Here is a tiny trained network, its code and every weight. The questions are about switching its units off for an input and a class, where a switched-off unit gives its printed mean instead of its output.

import numpy as np


def w(rows, s, z=0):
    codes = np.array(rows[::2]) - 128.0
    scale = np.full(codes.shape[1], s)
    scale[-1] = z or s
    return codes * scale


def norm(h):
    return h / np.sqrt((h * h).mean(-1, keepdims=True) + 1e-5)


def f(y):
    return np.maximum(y, 0)


def log_softmax(a):
    a = a - a.max(-1, keepdims=True)
    return a - np.log(np.exp(a).sum(-1, keepdims=True))


def net(x, mask):
    res = np.array(x, float).reshape(1, 2) / 4 @ E
    u = 0
    for l in range(4):
        y = f(norm(res) @ A[l][:, :-1].T + A[l][:, -1])
        res = res + np.where(mask[u : u + 4], y, B[l][:, -1]) @ B[l][:, :-1]
        u += 4
    return log_softmax(norm(res)[-1] @ U[:, :-1].T + U[:, -1])


A, B = {}, {}
E = w([
[159,173,112,94,2,57],'x0',
[62,86,47,141,150,199],'x1',
],0.0089)
A[0] = w([
[95,191,242,123,82,34,103],'0.n0',
[202,162,164,194,137,230,107],'0.n1',
[116,174,83,89,160,201,95],'0.n2',
[253,153,246,121,176,129,6],'0.n3',
],0.0061,0.0024)
B[0] = w([
[76,162,127,179,117,151,254],'0.n0',
[217,120,129,52,175,200,167],'0.n1',
[108,96,103,138,97,47,178],'0.n2',
[145,109,49,254,159,130,228],'0.n3',
],0.0092,0.0053)
A[1] = w([
[156,97,75,90,230,133,9],'1.n0',
[193,66,255,134,198,248,127],'1.n1',
[55,13,75,130,100,211,252],'1.n2',
[135,184,32,143,208,103,112],'1.n3',
],0.005,0.00042)
B[1] = w([
[103,151,97,88,117,186,199],'1.n0',
[97,189,76,3,2,106,207],'1.n1',
[164,160,167,212,156,45,253],'1.n2',
[77,107,115,158,25,80,196],'1.n3',
],0.0079,0.0048)
A[2] = w([
[210,191,133,108,132,9,253],'2.n0',
[95,199,195,104,64,136,207],'2.n1',
[94,133,130,88,199,156,142],'2.n2',
[78,255,140,175,121,74,161],'2.n3',
],0.0074,0.0019)
B[2] = w([
[67,83,62,101,254,119,214],'2.n0',
[107,157,166,39,131,199,185],'2.n1',
[210,238,117,76,71,132,154],'2.n2',
[184,42,149,164,128,159,254],'2.n3',
],0.0088,0.0079)
A[3] = w([
[149,98,123,16,80,191,247],'3.n0',
[101,138,125,214,186,104,161],'3.n1',
[94,161,83,68,141,132,143],'3.n2',
[43,142,78,255,130,140,177],'3.n3',
],0.0084,0.0015)
B[3] = w([
[56,228,132,75,140,216,210],'3.n0',
[194,52,124,70,37,59,220],'3.n1',
[130,254,168,132,141,190,180],'3.n2',
[171,24,225,157,128,13,254],'3.n3',
],0.0079,0.0089)
U = w([
[151,61,150,186,128,2,2],'0',
[43,226,120,94,128,221,254],'1',
],0.0098,7.7e-05)

Each question gives the input, the list of numbers given to net, and the class t.
The units are the neurons (one row each of A and B). Each row of codes is followed by its name. A weight is (code - 128) times the scale printed after its matrix; where a second scale follows, it is the last column's (A, B and U).
mask holds one flag per neuron, layer by layer. A switched-off neuron (its flag False) gives its mean, the last column of its row in B, instead of its output. The means were averaged over made-up inputs and are rounded, as every weight is.
A unit's drop is (log p(t) with every unit on - log p(t) with that unit switched off) / (log p(t) with every unit on - log p(t) with every unit switched off).
most important unit: the unit with the biggest drop
k most important neurons: the k neurons with the biggest drops, biggest first
k most important neurons of layer l: the k neurons of layer l with the biggest drops, biggest first
drop when u is switched off: that unit's drop, to one decimal
input [-5,4], class 1: 3 most important neurons : (0.n3, 0.n0, 1.n1)
input [-4,2], class 1: 2 most important neurons : (0.n3, 0.n1)
input [-5,8], class 0: most important unit : 1.n2
input [4,0], class 1: 2 most important neurons : (0.n3, 2.n1)
input [8,7], class 1: 3 most important neurons of layer 0 : (0.n3, 0.n0, 0.n2)
input [-7,7], class 0: 3 most important neurons : (1.n2, 0.n2, 2.n1)
input [5,-2], class 1: 2 most important neurons : (2.n1, 0.n3)
input [-3,1], class 1: drop when 0.n3 is switched off : 1.9
input [-4,8], class 0: drop when 1.n2 is switched off : 0.1
input [-4,-2], class 1: drop when 0.n1 is switched off : 1.5
input [4,3], class 1: drop when 0.n0 is switched off : 0.1
